Below is a small trained network, with its code and all its weights. Each question gives an input and a class and asks what happens when units are switched off, that is, made to give their printed mean instead of their output.

import numpy as np


def w(rows, s, z=0):
    codes = np.array(rows[::2]) - 128.0
    scale = np.full(codes.shape[1], s)
    scale[-1] = z or s
    return codes * scale


def norm(h):
    return h / np.sqrt((h * h).mean(-1, keepdims=True) + 1e-5)


def f(y):
    return np.maximum(y, 0)


def log_softmax(a):
    a = a - a.max(-1, keepdims=True)
    return a - np.log(np.exp(a).sum(-1, keepdims=True))


def net(x, mask):
    res = np.array(x, float).reshape(1, 7) / 4 @ E
    u = 0
    for l in range(2):
        y = f(norm(res) @ A[l][:, :-1].T + A[l][:, -1])
        res = res + np.where(mask[u : u + 3], y, B[l][:, -1]) @ B[l][:, :-1]
        u += 3
    return log_softmax(norm(res)[-1] @ U[:, :-1].T + U[:, -1])


A, B = {}, {}
E = w([
[188,136,130,255],'x0',
[110,163,19,126],'x1',
[129,128,130,133],'x2',
[130,129,126,133],'x3',
[79,74,109,161],'x4',
[175,56,94,114],'x5',
[128,130,129,130],'x6',
],0.008)
A[0] = w([
[141,80,103,102,136],'0.n1',
[251,216,137,57,45],'0.n2',
[240,36,79,92,3],'0.n3',
],0.012,0.0061)
B[0] = w([
[76,155,166,149,222],'0.n1',
[48,38,96,166,253],'0.n2',
[69,248,166,133,230],'0.n3',
],0.012,0.0034)
A[1] = w([
[181,82,195,99,2],'1.n1',
[161,137,80,109,19],'1.n2',
[159,152,2,85,164],'1.n3',
],0.013,0.0025)
B[1] = w([
[247,120,48,122,168],'1.n1',
[203,119,100,59,138],'1.n2',
[201,102,188,110,254],'1.n3',
],0.013,0.0042)
U = w([
[147,135,112,127,254],'0',
[96,249,142,134,81],'1',
[227,92,116,106,108],'2',
[70,29,85,178,31],'3',
],0.015,0.0076)

Each question gives the input, the list of numbers given to net, and the class t.
The units are the neurons (one row each of A and B). Each row of codes is followed by its name. A weight is (code - 128) times the scale printed after its matrix; where a second scale follows, it is the last column's (A, B and U).
mask holds one flag per neuron, layer by layer. A switched-off neuron (its flag False) gives its mean, the last column of its row in B, instead of its output. The means were averaged over made-up inputs and are rounded, as every weight is.
A unit's drop is (log p(t) with every unit on - log p(t) with that unit switched off) / (log p(t) with every unit on - log p(t) with every unit switched off).
The circuit of an input: a set's keep is (log p(t) with only the set's units on - log p(t) with every unit switched off) / (log p(t) with every unit on - log p(t) with every unit switched off). Starting from all 6 units, units are removed one at a time, each time the one whose removal leaves the highest keep (on an exact tie, the one counted first), for as long as the keep stays at least 0.8.
circuit, biggest first: the units of the circuit, biggest drop first
unit that matters most: the unit with the biggest drop
k most important neurons: the k neurons with the biggest drops, biggest first
k most important neurons of layer l: the k neurons of layer l with the biggest drops, biggest first
drop of u: that unit's drop, to one decimal
input [-6,2,-2,-1,-7,-5,5], class 3: circuit, biggest first -> (0.n2 0.n3)
input [1,-3,-5,7,2,-2,-5], class 2: circuit, biggest first -> (0.n3 0.n2 0.n1)
input [2,-6,1,-5,0,-4,-8], class 2: unit that matters most -> 0.n3
input [-5,4,-3,6,-7,-4,-2], class 3: 2 most important neurons -> (0.n2 0.n3)
input [3,-6,-8,-4,0,-2,-5], class 2: circuit, biggest first -> (1.n1 0.n3)
input [4,7,-3,5,-3,-5,7], class 2: circuit, biggest first -> (0.n3 1.n3 0.n1)
input [-6,3,-7,-5,-8,8,-6], class 1: 2 most important neurons of layer 0 -> (0.n3 0.n1)
input [-1,-4,7,0,2,0,1], class 2: 2 most important neurons of layer 0 -> (0.n2 0.n3)
input [7,8,5,-2,5,1,-8], class 2: 2 most important neurons of layer 1 -> (1.n3 1.n2)
input [-2,-7,-2,-4,4,1,0], class 2: circuit, biggest first -> (1.n1 0.n2)
input [3,5,-4,-3,-4,-1,0], class 2: 2 most important neurons -> (1.n3 0.n1)
input [-6,-7,3,-8,3,8,4], class 1: circuit, biggest first -> (0.n3 0.n1)
input [2,-7,-3,-5,-5,8,-8], class 1: 2 most important neurons -> (0.n3 1.n3)
input [2,6,5,6,0,3,7], class 2: most important neuron -> (1.n3)
input [1,8,8,5,5,2,3], class 2: 2 most important neurons -> (1.n3 0.n2)
input [5,-4,8,1,-7,3,-5], class 3: 2 most important neurons -> (0.n2 1.n3)
input [7,8,3,5,0,-3,5], class 2: 2 most important neurons of layer 0 -> (0.n3 0.n1)
input [3,8,0,-7,7,-5,-2], class 2: 2 most important neurons of layer 0 -> (0.n3 0.n2)
input [-6,-1,-4,-1,6,7,-1], class 1: drop of 0.n3 -> 0.4
input [1,5,-6,-6,-8,6,4], class 3: drop of 0.n2 -> 1.5
input [0,3,-5,-5,-4,7,2], class 1: drop of 0.n3 -> 1.0
input [0,-3,1,5,-4,2,-8], class 3: drop of 0.n2 -> 1.2
